Each row has a name. Each piece below is followed by the name of the row it came from, unless a question asks for something else. Each question is about the rows just above it.

Columns, left to right: S G A F X H Q E K
Tosuv: [-12  14  -5   0   0   0   1  -1   0]
vad: [  37 -110  -26    8   -3   58  -42  -54   67]
fivif: [  4 -32 -12  29  24 -34  45  49  35]
betan: [  37 -109  -26    8   -2   58  -43  -55   67]
sev: [-18 -24  18 -31   1 -10 -12  40  18]
zapem: [  5 -47  -9  32  37 -19  72  57  25]
pul: [-18 -24  18 -31   1 -10 -12  14  -4]
Nemak: [-77   0 -20 -24  -9  -1  65 -65  25]
rodup: [ 10 -40  -1  23  33   3  64  45   0]
kagi: [-29   1 -20 -24  -9   0  65 -66  27]
ruge: [ 0  0  1  0  0 -1  0  0  0]
rimis: [ 26   6 -16 -31  19 -12   8  -9   0]
Which column holds this, read top down? [ 0 67 35 67 18]  K
asked: [-18 -24  18 -31   1 -10 -12  40  18]  sev
Which column holds this, read top down? [37  1 -9]  X
[-12  14  -4] is in which row?  pul

Columns, left to right: N V L C M J
puv: [-33   5  31  -1  22  23]
nifeg: [-13   2  39 -16  33  31]
golip: [109 -15 -63 -14 -18 -65]
ridil: [-33   5  31  -1  22 -44]
pumed: [ 53  -9 -28 -28 -22 -29]
bot: [ 67 -11 -48  -3 -27 -38]
Does one of the named rows hold [-27  -3 -48 -11] side by side, in this order?  no
Is [-13   1  39 -16] printed in one of the named rows, side by side and in this order?  no
Shift each entry of [-1] by +1 times 1:  [0]

Columns, left to right: Z D Y U P T R W B
gur: [-71  90  18 -87  43  35  28  -4 -86]
somu: [-33  39  83 -25  17  54  -1  30 -51]
zel: [ 55 -74 -28  87 -59 -19 -18   6  88]
mev: [ 22   6 -39  73  72   4 -12  19 -55]
rov: [ 55 -74 -28  87 -59  37  36  48 -17]
pas: [-72  68  16 -33  51   0  75  49 -19]
piz: [-27  20  52  29  40   9  62  95  24]
Pum: [ 36 -56 -39  73 -53 -29  -2   1  88]
Shift each entry of [-53 -29  -2   1] by -1 times 1:  [-54 -30  -3   0]
[ 18 -87] with +1 step of 1 on every entry:  [ 19 -86]
Is [-74 -28  88] printed in one of the named rows, side by side and in this order?  no
asked: [ 36 -56 -39  73 -53 -29  -2   1  88]  Pum
Move every entry of [-87  43  35  28] by +1 step of 1.  [-86  44  36  29]
Which column holds [18 83] top down?  Y
Which column holds [-25  87  73  87 -33  29  73] top down?  U

Columns, left to right: Sis tud fuzud mimo
Danab: [-95  -3 -14  10]
Nuzu: [ -3 -14 -95  -4]
lebi: [-37 -10 -35   8]
Sagus: [-78   8 -10 -35]
Peb: [-85  -6 -12  45]
[-14 -95 -35] is in which column, read top down?  fuzud
Which column holds [ -4   8 -35  45] top down?  mimo
Among the named rows, does one hold [-35 -10 -37] next to each other, in this order?  no
Which column holds this, read top down? [-10   8  -6]  tud
asked: [  8 -10 -35]  Sagus
[-95  -3 -14] is in which row?  Danab
Which column holds [-95  -3] top down?  Sis

Columns, left to right: goseg Sal Nela tika fol
Diso: [ 94 -80 -74  16  37]
Roned: [-33  16  22  24 -15]
Tolu: [-57  50  44  57  67]
Fus: [-85  75  73  80 -51]
asked: [16 22 24]  Roned
Which row holds [ 73  80 -51]?  Fus
asked: [ 75  73  80 -51]  Fus
Which column holds [-80  16  50] top down?  Sal
Which column holds this, read top down? [50 75]  Sal
Which column holds this, read top down? [-15  67 -51]  fol

Columns, left to right: zutu Vak bukin nukal nenoz
Dag: [-84 101  82  67 -71]
zir: [ 18  14  22  13 -18]
gesu: [ 65 -56 -70 -68  68]
Meruk: [79 22 34 57 23]
teror: [-4 37 59 34 12]
Kazis: [-23  53  80  74  21]
kude: [70 65 84 34 66]
gopev: [ 44 -38 -67 -57  58]
geg: [ 38 -42 -16  38  65]
Shift each entry of [ 44 -38 -67] by +1 times 1:  [ 45 -37 -66]
Which column holds [ 34  59  80  84 -67] top down?  bukin
Shift each entry of [82 67] by -1 times 1:  [81 66]
[34] with +1 step of 1 on every entry:  [35]
Shift each entry of [-4 37 59 34] by +1 times 1:  [-3 38 60 35]
[68 23 12 21 66 58] is in which column, read top down?  nenoz
Does one of the named rows hold [-71  67] side by side, in this order?  no

Columns, left to right: nunoz fulim patus Mokal Gefi zileb Kunom kol desim
kizi: [  3  53 -16 -12  63 -20  61  -5   5]
vifip: [ 11 -11 -12  -9  82   7 -22  13 -25]
Poba: [-12 -22 -27   4 -50 -22  21   8  47]
vep: [-18  -8 -16  -9  -4 -24 -13 -11 -18]
bute: [-16  23 -14  -3  52  31  -4 -17   1]
gizib: [ 51 -43  27 -17  60 -30  -4  17  -8]
lodib: [-16  23 -14  -3  52  31  -4   3   2]
paret: [-37   5  -4   2 110  40  12   6  24]
tisak: [-14  82 -14   3 -57  32  21  14  57]
buk: [-60 -46   6  10  29 -35 -82   0 -25]
fir: [-25   0  35  -8 -31 -20 108 -13  -2]
Is [-19  61  -5] printed in one of the named rows, side by side and in this order?  no
Among the named rows, does one hold [-50 -22  21   8  47] next to each other, in this order?  yes
[-16  -9  -4] with +1 step of 1 on every entry:  [-15  -8  -3]
Is [-11 -12 -10  82] printed in one of the named rows, side by side and in this order?  no
Which column holds [-22 -24  31 -30  31  40] top down?  zileb
Does one of the named rows hold [  2 -57  32] side by side, in this order?  no

Columns, left to right: Tif vume lof likaz
fonar: [ 24  26 -37  43]
sugo: [ 29 -51   3 -30]
zitu: [-37  57 -12  31]
rego: [-12  -2 -49  -8]
Bodog: [ 18 -37   8 -49]
vir: [33 34 -1 27]
binaf: [-43   3 -40 -27]
Ber: [13 49 20 25]
movo: [ 26  12  -8 -17]
Zuvu: [ 26 -37  24 -38]
mam: [ 15 -68   9 -56]
zoti: [-37  39 -16  37]
Which column holds [ 12 -37 -68] top down?  vume
Which row holds [ 26 -37  24]?  Zuvu
[-2] with -1 step of 1 on every entry:  [-3]
[-49  27] is in which column, read top down?  likaz
Does one of the named rows hold [-51   3 -30] side by side, in this order?  yes
Which column holds [ -2 -37  34   3  49  12 -37 -68  39] top down?  vume
[20 -8 24  9] is in which column, read top down?  lof

Columns, left to right: dudi vaki zes Nobob foval
Sibot: [ 30 -16  51 -36 -60]
Zirat: [10  2 11 -3 -7]
laguz: [ 30 -16  51 -45 -68]
kuri: [  4  -2  12  -9 -15]
pese: [-32   8 -55  38  71]
vovum: [ 31 -12  47 -31 -54]
Neri: [10 20 11 -3 -7]
Nituz: [-2 -4 -4  0  8]
panam: [-34   5 -43  22  50]
kov: [-31  12 -49  41  62]
Pebak: [-6  0 -3  0  7]
ruv: [-11   3 -20  20  28]
[ 38 -31  -3   0  22  41   0] is in which column, read top down?  Nobob
Among the named rows, does one hold [ 30 -16] next to each other, in this order?  yes
Which column holds this, read top down? [-7  8 50 62  7 28]  foval
Which column holds [ -7 -68] top down?  foval

Columns, left to right: mov Sevo Perek gud fenun
bar: [ 51  80  26   0 -81]
gopo: [-47 -33  25   4  82]
soki: [ 54  72  44  69 -74]
fura: [18  9  8  1 10]
Is [8 1] printed in one of the named rows, side by side and in this order?  yes
[54 72] with -1 step of 1 on every entry:  [53 71]
Shift each entry of [54 72 44] by -1 times 1:  [53 71 43]
Move every entry of [-33] by -1 step of 1.  [-34]
Which column holds [44  8] top down?  Perek

Columns, left to right: Teze Nogov leg fabo
biso: [  6 -13  96  58]
Silir: [-28  17  99 -39]
mota: [  23   -9 -108   15]
mevan: [-39  28  38 -93]
doraf: [ 26 -13 -74 -79]
dof: [ 24 -23  58  88]
vapip: [  26  -13 -104   31]
lipat: [ 21 -21  67  86]
Which row holds [ -13 -104   31]?  vapip
Among the named rows, does one hold [ 38 -93] next to each other, in this order?  yes

Columns, left to right: fori zokem rines dadad Vap bip
Zat: [  9   1  20 -48 104 -28]
kek: [-9  1 52 30 22  4]
moroz: [  4  -4  38 -20  -9  59]
nupe: [ 11   1  39  21 112 -16]
Is [ 9  1 20] printed in one of the named rows, side by side and in this order?  yes
Move every entry of [  9   1  20 -48] by +1 step of 1.  [ 10   2  21 -47]
Shift each entry of [9 1] by -1 times 1:  [8 0]
[-4  1] is in which column, read top down?  zokem

Columns, left to right: rel tozu mibo Kuga Semuv ginad robaz
Guk: [ 43 -74  19  23  23 -69  39]
Riget: [-31  21  15  23 -19 -42  67]
Mumov: [ 49  12  39  43  -7 -26  45]
zipo: [ 15 -31  23  21   9 -11  27]
Mip: [-25  65 -32 -26  -4  87 -47]
Which column holds this, read top down? [ 21  12 -31]  tozu
Where do [ 15 -31  23  21] appear?  zipo
[87] with -1 step of 1 on every entry:  [86]
Which column holds [19 15 39 23] top down?  mibo

Columns, left to right: Fogi tiget dopu rizuf
Nizut: [ -4   2 -70  32]
gaz: [-11  50   2 -11]
nes: [-16 -11  52  18]
furem: [-16 -11 -28  18]
mumig: [  9 -45   2 -92]
Is [-16 -11 -28] printed in one of the named rows, side by side and in this order?  yes
[-11  52] is in which row?  nes

Columns, left to right: dem fani nemed kefu tafib zez
pof: [-15   1  44 -10 -17 -21]
bok: [ -4  -3 -11   2   1   8]
zateg: [-15  44   1  -7 -20  -2]
nifib: [ -7  -2 -11 -14  11   4]
Sulon: [-36  -5  83   9 -41 -31]
Shift each entry of [-7 -2] by -1 times 1:  [-8 -3]
[-4] with +1 step of 1 on every entry:  [-3]
Does one of the named rows hold [-3 -4] side by side, in this order?  no
[ 1 -7] with -1 step of 1 on every entry:  [ 0 -8]
asked: [-15   1  44]  pof
[ 1 -3 44 -2] is in which column, read top down?  fani
Among the named rows, does one hold [-11 -14] next to each other, in this order?  yes

Columns, left to right: dini Vik Kini vum bisav sof Ligig nuz sebo
fup: [ 39 -59  87  21  26  93   8 -27 -57]
Pevob: [ -55 -100   42   31   20   48  -49   17  -95]
famas: [ 87  45   2   8  24  28   8 -25  49]
Which column holds [-27  17] top down?  nuz
Which row holds [ 42  31  20  48 -49]?  Pevob
Which row holds [21 26 93  8]?  fup
Does one of the named rows hold [ 49 -25   8] side by side, in this order?  no
Where do [  8 -27] appear?  fup

Columns, left to right: gikom kozib Pil pag bebi tolog
zozes: [ 47 -26  18 -35  33 -92]
nula: [ 95 -79  48   0  79 -92]
veb: [ 79 -93  18  10  27   2]
lavov: [ 47 -26  18 -35  33 -32]
asked: [ 79 -92]  nula
Which column holds this, read top down? [ 10 -35]  pag
Which column holds this, read top down? [18 48]  Pil
Does one of the named rows hold [ 47 -26  19] side by side, in this order?  no
Move every entry of [ 47 -26  18] by +1 step of 1.  [ 48 -25  19]
Which column holds [ 0 10] top down?  pag

Columns, left to right: bas denoz Miba Seveb
fekaz: [-75  52 -83 -32]
zapaf: [ 88  34  85 -11]
tabov: [ 43  41 -21 -37]
nane: [-75  33  45  63]
Deno: [-78 -76  44 -83]
tak: [-90  71 -21  -8]
pono: [ 45 -75  33  53]
asked: [ 45 -75  33]  pono
Does one of the named rows hold [ 45 -83] side by side, in this order?  no
Which column holds [-11 -37] top down?  Seveb
Does one of the named rows hold [-76  33  53] side by side, in this order?  no
Among the named rows, does one hold [-11  85] next to each other, in this order?  no

